Below is a small trained network, with its code and all its weights. Each question gives an input and a class and asks what happens when units are switched off, that is, made to give their printed mean instead of their output.

import numpy as np


def w(rows, s, z=0):
    codes = np.array(rows[::2]) - 128.0
    scale = np.full(codes.shape[1], s)
    scale[-1] = z or s
    return codes * scale


def f(y):
    return np.maximum(y, 0)


def log_softmax(a):
    a = a - a.max(-1, keepdims=True)
    return a - np.log(np.exp(a).sum(-1, keepdims=True))


def net(x, mask):
    res = np.array(x, float).reshape(1, 6) / 4 @ E
    y = f(res @ A[0][:, :-1].T + A[0][:, -1])
    res = res + np.where(mask, y, B[0][:, -1]) @ B[0][:, :-1]
    return log_softmax(res[-1] @ U[:, :-1].T + U[:, -1])


A, B = {}, {}
E = w([
[45,124,157,31,244],'x0',
[67,23,22,175,119],'x1',
[210,74,77,89,152],'x2',
[198,81,146,178,184],'x3',
[147,2,170,110,36],'x4',
[193,164,58,36,99],'x5',
],0.0055)
A[0] = w([
[62,145,141,106,220,186],'neuron 1',
[89,159,160,95,91,175],'neuron 2',
[27,71,119,119,82,175],'neuron 3',
[174,184,153,91,83,230],'neuron 4',
[173,113,152,110,109,162],'neuron 5',
[221,20,135,238,108,107],'neuron 6',
[144,177,198,112,103,125],'neuron 7',
[102,19,127,183,62,251],'neuron 8',
[194,163,160,91,120,135],'neuron 9',
[132,20,58,27,143,224],'neuron 10',
[157,154,145,108,125,94],'neuron 11',
[79,165,211,226,213,128],'neuron 12',
[131,223,6,167,102,147],'neuron 13',
[168,171,134,49,136,230],'neuron 14',
[116,174,58,200,132,181],'neuron 15',
[108,82,201,121,41,187],'neuron 16',
[180,106,67,106,142,159],'neuron 17',
[215,154,177,86,120,135],'neuron 18',
],0.011,0.0031)
B[0] = w([
[76,139,227,105,141,202],'neuron 1',
[121,121,142,168,88,178],'neuron 2',
[92,44,90,175,151,211],'neuron 3',
[167,162,105,206,107,209],'neuron 4',
[157,133,123,134,150,167],'neuron 5',
[228,133,124,18,129,230],'neuron 6',
[163,110,151,176,97,184],'neuron 7',
[193,28,81,77,155,254],'neuron 8',
[163,169,127,187,135,185],'neuron 9',
[46,148,82,124,239,242],'neuron 10',
[150,136,137,163,122,154],'neuron 11',
[107,51,254,91,75,210],'neuron 12',
[77,187,76,69,38,206],'neuron 13',
[144,204,141,186,140,212],'neuron 14',
[108,154,112,60,77,185],'neuron 15',
[160,69,77,157,97,208],'neuron 16',
[119,178,129,100,168,185],'neuron 17',
[176,168,139,196,150,194],'neuron 18',
],0.025,0.0091)
U = w([
[58,90,251,111,112,165],'0',
[37,43,77,116,207,93],'1',
[144,198,113,164,197,95],'2',
[102,28,87,151,61,91],'3',
[161,170,148,201,109,164],'4',
[206,95,86,24,168,90],'5',
[41,167,74,85,31,250],'6',
[2,160,139,130,209,48],'7',
],0.0057,0.0017)

Each question gives the input, the list of numbers given to net, and the class t.
The units are the neurons (one row each of A and B). Each row of codes is followed by its name. A weight is (code - 128) times the scale printed after its matrix; where a second scale follows, it is the last column's (A, B and U).
mask holds one flag per neuron, in row order. A switched-off neuron (its flag False) gives its mean, the last column of its row in B, instead of its output. The means were averaged over made-up inputs and are rounded, as every weight is.
A unit's drop is (log p(t) with every unit on - log p(t) with that unit switched off) / (log p(t) with every unit on - log p(t) with every unit switched off).
The circuit of an input: a set's keep is (log p(t) with only the set's units on - log p(t) with every unit switched off) / (log p(t) with every unit on - log p(t) with every unit switched off). Starting from the 12 units with the biggest drops (on a tie, the unit counted first), units are removed one at a time, each time the one whose removal leaves the highest keep (on an exact tie, the one counted first), for as long as the keep stays at least 0.8.
units of the circuit, in order: the units of the circuit, biggest drop first
most important unit: the unit with the biggest drop
k most important neurons: the k neurons with the biggest drops, biggest first
drop when u is switched off: that unit's drop, to one decimal
input [6,4,-5,3,-6,5], class 0: most important unit -> neuron 1
input [-8,-1,0,6,-8,6], class 6: 2 most important neurons -> neuron 13; neuron 15
input [8,-4,7,-4,-8,0], class 7: 3 most important neurons -> neuron 1; neuron 14; neuron 6
input [-8,-1,-1,8,-5,7], class 6: 3 most important neurons -> neuron 13; neuron 15; neuron 8
input [-4,7,2,-8,4,-5], class 5: 2 most important neurons -> neuron 6; neuron 8
input [-5,-1,-1,-1,0,8], class 2: units of the circuit, in order -> neuron 12; neuron 14
input [4,8,-3,-1,-8,2], class 6: 2 most important neurons -> neuron 13; neuron 15
input [6,-5,2,-7,6,-6], class 0: 3 most important neurons -> neuron 1; neuron 8; neuron 13
input [-7,2,7,3,-8,-2], class 6: 2 most important neurons -> neuron 13; neuron 8
input [-1,-1,8,-6,-3,-2], class 6: units of the circuit, in order -> neuron 13; neuron 8
input [-1,6,1,-5,-7,-8], class 0: 2 most important neurons -> neuron 12; neuron 1
input [6,-1,7,1,-1,6], class 7: 2 most important neurons -> neuron 10; neuron 6
input [7,7,-4,-1,-2,-6], class 0: 2 most important neurons -> neuron 12; neuron 1
input [5,-3,1,-5,-4,1], class 0: most important unit -> neuron 1
input [-6,-6,7,-8,-1,8], class 4: drop when neuron 17 is switched off -> 0.0
input [-5,7,-7,-4,-8,-3], class 6: drop when neuron 13 is switched off -> 0.4
input [1,4,0,-6,6,-8], class 1: drop when neuron 15 is switched off -> 0.1
